Here is a tiny trained network, its code and every weight. The questions are about switching its units off for an input and a class, where a switched-off unit gives its printed mean instead of its output.

import numpy as np


def w(rows, s, z=0):
    codes = np.array(rows[::2]) - 128.0
    scale = np.full(codes.shape[1], s)
    scale[-1] = z or s
    return codes * scale


def norm(h):
    return h / np.sqrt((h * h).mean(-1, keepdims=True) + 1e-5)


def f(y):
    return y / 2 * (1 + np.tanh(0.7978845608 * (y + 0.044715 * y**3)))


def log_softmax(a):
    a = a - a.max(-1, keepdims=True)
    return a - np.log(np.exp(a).sum(-1, keepdims=True))


def net(x, mask):
    res = np.array(x, float).reshape(1, 6) / 4 @ E
    u = 0
    for l in range(4):
        y = f(norm(res) @ A[l][:, :-1].T + A[l][:, -1])
        res = res + np.where(mask[u : u + 9], y, B[l][:, -1]) @ B[l][:, :-1]
        u += 9
    return log_softmax(norm(res)[-1] @ U[:, :-1].T + U[:, -1])


A, B = {}, {}
E = w([
[180,121,240],'x0',
[125,96,146],'x1',
[138,254,165],'x2',
[175,158,78],'x3',
[169,111,137],'x4',
[95,185,217],'x5',
],0.0067)
A[0] = w([
[3,77,153,105],'L0N0',
[170,29,174,46],'L0N1',
[99,81,140,83],'L0N2',
[127,122,104,147],'L0N3',
[252,99,179,142],'L0N4',
[167,37,219,41],'L0N5',
[163,134,87,113],'L0N6',
[28,48,145,2],'L0N7',
[65,88,133,71],'L0N8',
],0.012,0.0029)
B[0] = w([
[103,112,250,222],'L0N0',
[79,131,208,226],'L0N1',
[151,93,156,151],'L0N2',
[155,135,100,145],'L0N3',
[198,36,102,254],'L0N4',
[185,114,195,250],'L0N5',
[180,133,118,147],'L0N6',
[139,84,168,202],'L0N7',
[116,95,161,157],'L0N8',
],0.016,0.0041)
A[1] = w([
[84,63,133,180],'L1N0',
[137,185,149,30],'L1N1',
[87,221,180,216],'L1N2',
[181,137,117,110],'L1N3',
[103,107,16,110],'L1N4',
[199,93,186,57],'L1N5',
[118,67,133,104],'L1N6',
[143,126,155,251],'L1N7',
[253,149,151,79],'L1N8',
],0.011,0.0019)
B[1] = w([
[14,75,210,184],'L1N0',
[134,163,189,134],'L1N1',
[24,205,216,209],'L1N2',
[175,104,79,150],'L1N3',
[52,156,11,175],'L1N4',
[91,131,30,254],'L1N5',
[37,108,174,172],'L1N6',
[78,156,126,191],'L1N7',
[236,1,59,223],'L1N8',
],0.0099,0.0048)
A[2] = w([
[243,98,75,75],'L2N0',
[91,68,126,115],'L2N1',
[32,129,13,160],'L2N2',
[236,108,172,78],'L2N3',
[248,123,149,197],'L2N4',
[207,173,162,228],'L2N5',
[2,22,130,210],'L2N6',
[167,55,163,2],'L2N7',
[43,138,55,140],'L2N8',
],0.01,0.0021)
B[2] = w([
[39,108,105,206],'L2N0',
[204,152,144,165],'L2N1',
[253,190,82,184],'L2N2',
[73,93,146,185],'L2N3',
[53,85,118,197],'L2N4',
[36,98,102,156],'L2N5',
[252,214,175,255],'L2N6',
[169,116,176,186],'L2N7',
[228,210,133,163],'L2N8',
],0.014,0.0056)
A[3] = w([
[144,111,146,125],'L3N0',
[97,145,78,83],'L3N1',
[126,63,109,83],'L3N2',
[148,98,169,9],'L3N3',
[55,70,163,78],'L3N4',
[151,49,201,54],'L3N5',
[5,104,180,241],'L3N6',
[191,142,119,64],'L3N7',
[149,126,98,90],'L3N8',
],0.013,0.0014)
B[3] = w([
[150,139,119,148],'L3N0',
[212,199,129,132],'L3N1',
[2,97,177,168],'L3N2',
[194,140,118,165],'L3N3',
[167,90,62,199],'L3N4',
[247,134,154,254],'L3N5',
[1,53,37,230],'L3N6',
[171,165,48,146],'L3N7',
[140,112,80,129],'L3N8',
],0.0093,0.0068)
U = w([
[154,13,49,198],'0',
[224,244,37,189],'1',
[21,254,151,5],'2',
[249,29,236,97],'3',
],0.0096,0.0031)

Each question gives the input, the list of numbers given to net, and the class t.
The units are the neurons (one row each of A and B). Each row of codes is followed by its name. A weight is (code - 128) times the scale printed after its matrix; where a second scale follows, it is the last column's (A, B and U).
mask holds one flag per neuron, layer by layer. A switched-off neuron (its flag False) gives its mean, the last column of its row in B, instead of its output. The means were averaged over made-up inputs and are rounded, as every weight is.
A unit's drop is (log p(t) with every unit on - log p(t) with that unit switched off) / (log p(t) with every unit on - log p(t) with every unit switched off).
The circuit of an input: a set's keep is (log p(t) with only the set's units on - log p(t) with every unit switched off) / (log p(t) with every unit on - log p(t) with every unit switched off). Starting from the 12 units with the biggest drops (on a tie, the unit counted first), units are removed one at a time, each time the one whose removal leaves the highest keep (on an exact tie, the one counted first), for as long as the keep stays at least 0.8.
units of the circuit, in order: the units of the circuit, biggest drop first
unit that matters most: the unit with the biggest drop
k most important neurons: the k neurons with the biggest drops, biggest first
top k neurons in layer l: the k neurons of layer l with the biggest drops, biggest first
drop when u is switched off: that unit's drop, to one decimal
input [-7,-5,-2,-2,3,3], class 1: units of the circuit, in order : [L2N6]
input [8,-2,6,-3,-2,7], class 0: units of the circuit, in order : [L2N6; L3N6; L0N0; L2N5]
input [-3,2,0,8,-1,0], class 1: top 3 neurons in layer 0 : [L0N5; L0N0; L0N4]
input [-6,8,5,-5,0,-1], class 2: top 2 neurons in layer 1 : [L1N8; L1N2]
input [6,-1,7,-2,-8,-1], class 2: top 2 neurons in layer 0 : [L0N4; L0N5]
input [1,0,-5,8,0,-6], class 1: top 3 neurons in layer 0 : [L0N5; L0N0; L0N7]
input [-2,4,0,4,1,-7], class 1: 2 most important neurons : [L0N5; L1N4]
input [-2,2,4,-8,5,1], class 2: 3 most important neurons : [L0N4; L1N8; L1N2]
input [5,5,2,-1,-3,4], class 0: 2 most important neurons : [L0N5; L0N1]
input [3,-4,7,4,-3,-1], class 0: 2 most important neurons : [L0N1; L1N8]
input [-7,-5,-8,-1,-7,8], class 3: 2 most important neurons : [L2N6; L0N7]
input [-3,-1,2,2,1,2], class 1: 2 most important neurons : [L0N0; L0N5]
input [-1,3,-7,2,2,-5], class 1: top 3 neurons in layer 0 : [L0N0; L0N5; L0N4]
input [5,-3,6,1,2,7], class 0: 2 most important neurons : [L0N1; L1N8]
input [-1,-5,7,-1,8,5], class 2: unit that matters most : L0N4
input [7,-4,5,-2,-8,0], class 2: drop when L0N5 is switched off : 0.4
input [0,5,1,2,-7,8], class 2: drop when L3N1 is switched off : 0.0
input [-2,6,-7,5,-8,-5], class 1: drop when L0N5 is switched off : 0.1
